Here is a tiny trained network, its code and every weight. The questions are about switching its units off for an input and a target symbol, where a switched-off unit gives its printed mean instead of its output.

import numpy as np


def w(rows, s, z=0):
    codes = np.array(rows[::2]) - 128.0
    scale = np.full(codes.shape[1], s)
    scale[-1] = z or s
    return codes * scale


def f(y):
    return np.maximum(y, 0)


def softmax(a):
    e = np.exp(a - a.max(-1, keepdims=True))
    return e / e.sum(-1, keepdims=True)


def log_softmax(a):
    a = a - a.max(-1, keepdims=True)
    return a - np.log(np.exp(a).sum(-1, keepdims=True))


def net(x, mask):
    ids = ['ΔΘΦαβεζηλμξστψω'.index(c) for c in x.split()]
    T = len(ids)
    res = E[ids] + P[:T]
    u = 0
    for l in range(3):
        q, k, v = (res @ M[l].T for M in (Q, K, V))
        z = softmax(np.where(np.tri(T) > 0, q @ k.T / 3**0.5, -1e9)) @ v
        res = res + np.where(mask[u], z, O[l][:, -1]) @ O[l][:, :-1]
        u += 1
        y = f(res @ A[l][:, :-1].T + A[l][:, -1])
        res = res + np.where(mask[u : u + 12], y, B[l][:, -1]) @ B[l][:, :-1]
        u += 12
    return log_softmax(res[-1] @ U[:, :-1].T + U[:, -1])


Q, K, V, O, A, B = {}, {}, {}, {}, {}, {}
E = w([
[128,128,101,166,157,69],'Δ',
[118,166,67,93,175,37],'Θ',
[79,122,75,183,123,96],'Φ',
[85,117,91,172,181,45],'α',
[153,148,113,136,148,86],'β',
[145,125,110,157,177,60],'ε',
[39,100,57,174,153,56],'ζ',
[138,127,109,151,167,70],'η',
[94,102,98,187,157,88],'λ',
[120,124,111,159,151,71],'μ',
[102,146,101,226,135,104],'ξ',
[182,87,152,62,165,52],'σ',
[65,96,31,147,175,44],'τ',
[105,25,87,152,146,96],'ψ',
[70,140,139,108,254,169],'ω',
],0.0065)
P = w([
[154,93,91,76,84,200],'0',
[194,139,192,176,118,123],'1',
[78,104,147,89,134,113],'2',
[171,81,76,174,125,160],'3',
[168,184,194,162,103,97],'4',
[75,85,157,77,151,94],'5',
[190,81,59,172,160,148],'6',
[150,211,192,158,100,76],'7',
[78,73,153,86,148,79],'8',
[209,79,45,171,198,122],'9',
[134,244,191,163,94,48],'10',
[83,61,145,91,157,75],'11',
],0.011)
Q[0] = w([
[145,165,154,82,60,167],'L0H0',
[187,52,137,147,188,13],'L0H0',
[7,45,183,74,175,82],'L0H0',
],0.02)
K[0] = w([
[100,139,162,140,164,118],'L0H0',
[162,99,48,114,108,53],'L0H0',
[188,96,104,165,251,183],'L0H0',
],0.018)
V[0] = w([
[48,59,128,122,186,163],'L0H0',
[174,21,144,113,35,2],'L0H0',
[138,154,85,204,14,48],'L0H0',
],0.0078)
O[0] = w([
[91,59,75,112,174,132,255],'L0H0',
[223,3,156,152,23,89,212],'L0H0',
[205,143,100,252,91,150,4],'L0H0',
],0.005,0.00079)
A[0] = w([
[191,182,111,161,89,166,75],'L0N0',
[79,119,144,160,11,245,61],'L0N1',
[198,131,209,185,122,170,101],'L0N2',
[81,143,162,101,167,122,37],'L0N3',
[150,88,141,189,124,129,6],'L0N4',
[99,152,46,108,61,114,2],'L0N5',
[177,122,142,132,171,121,106],'L0N6',
[126,105,120,144,113,129,33],'L0N7',
[69,107,120,122,113,183,62],'L0N8',
[144,127,120,204,171,159,64],'L0N9',
[111,105,159,145,102,134,12],'L0N10',
[68,113,141,193,117,139,75],'L0N11',
],0.013,0.0058)
B[0] = w([
[176,43,165,115,169,96,176],'L0N0',
[206,150,65,215,160,246,136],'L0N1',
[46,205,48,114,123,123,240],'L0N2',
[200,63,160,207,185,123,255],'L0N3',
[110,165,143,116,155,168,151],'L0N4',
[142,61,80,140,75,9,132],'L0N5',
[82,140,120,133,89,155,222],'L0N6',
[151,142,118,165,129,130,128],'L0N7',
[101,131,74,131,179,57,162],'L0N8',
[173,115,105,113,73,80,210],'L0N9',
[87,109,149,162,64,143,128],'L0N10',
[141,165,112,66,153,80,146],'L0N11',
],0.015,0.0025)
Q[1] = w([
[143,102,103,118,146,73],'L1H0',
[45,100,254,128,124,7],'L1H0',
[83,45,215,98,161,103],'L1H0',
],0.032)
K[1] = w([
[112,176,152,75,100,129],'L1H0',
[134,194,251,205,91,36],'L1H0',
[136,254,163,152,169,131],'L1H0',
],0.03)
V[1] = w([
[149,134,79,192,141,46],'L1H0',
[152,127,66,171,134,3],'L1H0',
[68,147,109,54,208,192],'L1H0',
],0.0045)
O[1] = w([
[35,227,89,132,84,235,231],'L1H0',
[20,254,111,150,69,229,255],'L1H0',
[160,26,115,130,219,33,139],'L1H0',
],0.0029,0.0031)
A[1] = w([
[108,76,142,68,78,122,121],'L1N0',
[243,126,200,42,90,148,45],'L1N1',
[140,122,154,79,129,200,2],'L1N2',
[194,170,242,142,140,178,22],'L1N3',
[88,175,126,149,94,145,21],'L1N4',
[211,175,173,113,128,112,76],'L1N5',
[166,179,165,99,142,109,130],'L1N6',
[90,94,227,54,58,129,78],'L1N7',
[161,38,152,97,140,112,96],'L1N8',
[141,121,85,94,87,77,98],'L1N9',
[189,139,202,38,55,211,130],'L1N10',
[105,77,196,104,128,245,111],'L1N11',
],0.011,0.0081)
B[1] = w([
[125,93,141,92,154,111,163],'L1N0',
[94,125,174,129,184,196,135],'L1N1',
[99,169,126,107,100,142,128],'L1N2',
[216,5,230,114,157,125,147],'L1N3',
[154,96,132,134,149,77,169],'L1N4',
[160,98,192,110,124,176,140],'L1N5',
[128,93,159,140,109,164,185],'L1N6',
[121,123,123,158,108,50,144],'L1N7',
[106,160,102,147,164,139,252],'L1N8',
[120,127,164,110,138,174,219],'L1N9',
[188,143,133,87,131,88,144],'L1N10',
[130,113,102,154,202,74,163],'L1N11',
],0.022,0.0028)
Q[2] = w([
[250,76,25,156,49,227],'L2H0',
[219,74,1,81,95,189],'L2H0',
[39,159,219,138,159,88],'L2H0',
],0.032)
K[2] = w([
[146,54,2,53,158,193],'L2H0',
[146,77,69,36,171,129],'L2H0',
[78,165,223,199,101,89],'L2H0',
],0.037)
V[2] = w([
[108,180,189,54,199,102],'L2H0',
[115,167,149,201,216,183],'L2H0',
[255,223,116,122,164,129],'L2H0',
],0.013)
O[2] = w([
[181,130,178,160,121,29,250],'L2H0',
[107,132,122,145,223,152,254],'L2H0',
[254,190,90,87,147,154,182],'L2H0',
],0.009,0.0071)
A[2] = w([
[81,243,154,113,112,119,149],'L2N0',
[91,250,152,94,15,95,68],'L2N1',
[149,31,86,51,58,107,52],'L2N2',
[41,190,141,143,140,122,126],'L2N3',
[84,221,134,103,42,73,177],'L2N4',
[91,198,116,141,150,145,96],'L2N5',
[108,147,136,140,109,145,208],'L2N6',
[93,143,95,79,57,169,40],'L2N7',
[162,70,130,137,152,100,2],'L2N8',
[119,109,79,175,118,94,139],'L2N9',
[72,129,115,131,82,151,39],'L2N10',
[140,29,77,53,71,126,183],'L2N11',
],0.015,0.014)
B[2] = w([
[105,126,95,213,69,137,210],'L2N0',
[99,54,125,229,169,61,190],'L2N1',
[123,240,155,110,232,143,155],'L2N2',
[200,145,94,145,120,125,236],'L2N3',
[153,203,157,4,119,198,255],'L2N4',
[93,88,178,98,89,127,194],'L2N5',
[79,130,119,155,149,120,204],'L2N6',
[202,205,224,175,164,111,146],'L2N7',
[107,145,103,148,45,148,198],'L2N8',
[112,133,154,68,134,112,222],'L2N9',
[133,195,91,169,181,162,137],'L2N10',
[119,24,90,140,19,100,206],'L2N11',
],0.021,0.0084)
U = w([
[145,125,173,156,87,50,54],'Δ',
[58,122,105,236,102,134,130],'Θ',
[180,131,135,126,142,152,86],'Φ',
[134,88,134,145,111,125,94],'α',
[108,90,155,111,151,216,109],'β',
[139,66,254,161,93,165,118],'ε',
[126,80,92,145,98,139,96],'ζ',
[138,82,103,144,107,144,99],'η',
[72,70,115,144,119,156,106],'λ',
[128,82,140,138,105,119,101],'μ',
[61,215,128,146,114,176,140],'ξ',
[103,91,217,65,89,99,100],'σ',
[75,65,108,146,112,142,111],'τ',
[50,50,137,161,85,66,87],'ψ',
[56,100,189,165,221,54,254],'ω',
],0.0049,0.0089)

Each question gives the input, a string of symbols that net reads in full, and the target symbol t.
The units are the heads (3 rows each of Q, K, V and O) and the neurons (one row each of A and B). Each row of codes is followed by its name. A weight is (code - 128) times the scale printed after its matrix; where a second scale follows, it is the last column's (O, A, B and U).
mask holds one flag per unit, layer by layer, with each layer's heads first. A switched-off unit (its flag False) gives its mean, the last column of its rows in O or B, instead of its output. The means were averaged over made-up inputs and are rounded, as every weight is.
A unit's drop is (log p(t) with every unit on - log p(t) with that unit switched off) / (log p(t) with every unit on - log p(t) with every unit switched off).
The circuit of an input: a set's keep is (log p(t) with only the set's units on - log p(t) with every unit switched off) / (log p(t) with every unit on - log p(t) with every unit switched off). Starting from the 12 units with the biggest drops (on a tie, the unit counted first), units are removed one at a time, each time the one whose removal leaves the highest keep (on an exact tie, the one counted first), for as long as the keep stays at least 0.8.
units of the circuit, in order: the units of the circuit, biggest drop first
most important unit: the unit with the biggest drop
top k neurons: the k neurons with the biggest drops, biggest first
top k neurons in layer l: the k neurons of layer l with the biggest drops, biggest first
input β β Θ ω β ω ω σ α Θ ξ, target ξ: units of the circuit, in order	L2N4, L1H0
input ξ β Δ β, target β: most important unit	L0N1
input β ξ ω ω ω ω, target ω: units of the circuit, in order	L2N4, L2N11
input ω ω Θ Φ ω ω Θ ζ σ ψ α, target ξ: top 2 neurons in layer 2	L2N4, L2N11
input μ Θ ξ Θ ω Θ Θ σ β ω β ξ, target ω: units of the circuit, in order	L2N4, L2N11
input σ σ μ, target σ: top 2 neurons	L0N3, L2N4
input ω Θ ζ, target ω: units of the circuit, in order	L0H0, L2N4, L2N11
input ω β α τ η ω ξ, target ω: units of the circuit, in order	L2H0, L0H0, L2N11
input ω ω ω ξ Φ σ, target σ: top 4 neurons	L0N3, L0N2, L1N8, L1N7
input Θ ω Θ Δ, target σ: top 2 neurons	L2N4, L0N3
input ω ω Δ Δ λ ω σ β, target ξ: units of the circuit, in order	L0N2, L2N4, L0H0
input ω α Θ τ ω μ ω Δ Φ, target ω: top 3 neurons	L0N3, L2N4, L2N11
input α σ ω ξ, target ψ: top 3 neurons	L2N11, L0N3, L2N4
input ζ ω Θ ω Θ ω β, target Θ: top 3 neurons in layer 2	L2N11, L2N10, L2N4
input Θ η η η, target σ: most important unit	L2H0
input σ λ σ ω, target Δ: top 2 neurons	L1N10, L0N2
input Φ ω ω Θ Θ μ Θ Θ ω σ, target ε: top 2 neurons	L2N7, L0N1
input β ω β ξ ω ω λ ζ ψ μ, target Φ: top 4 neurons	L0N2, L1N10, L0N1, L1N1
input ω ψ Θ, target ω: top 3 neurons	L0N3, L2N4, L0N2
input α Θ σ ξ λ, target ξ: top 2 neurons	L2N4, L2N11
input λ ω ω ζ Θ β ω ω Θ, target ω: most important unit	L2N4
input η σ ξ ω ω, target Θ: top 4 neurons	L0N2, L2N0, L2N4, L0N9
input Θ ω σ, target ω: top 2 neurons	L2N4, L1N8
input ω ω ω ζ Θ λ ξ σ ω ζ ω, target ε: top 3 neurons	L1N3, L0N2, L0N3
input ω ω Φ ξ λ Δ, target ξ: units of the circuit, in order	L1H0, L2N1, L2N11
input β α Θ ω λ Δ, target ω: top 4 neurons	L0N3, L2N4, L2N11, L2N8
input α β ω Θ ω ω Θ σ ξ Θ, target ψ: top 2 neurons in layer 1	L1N9, L1N0
input σ ω ω Φ, target Δ: most important unit	L2H0
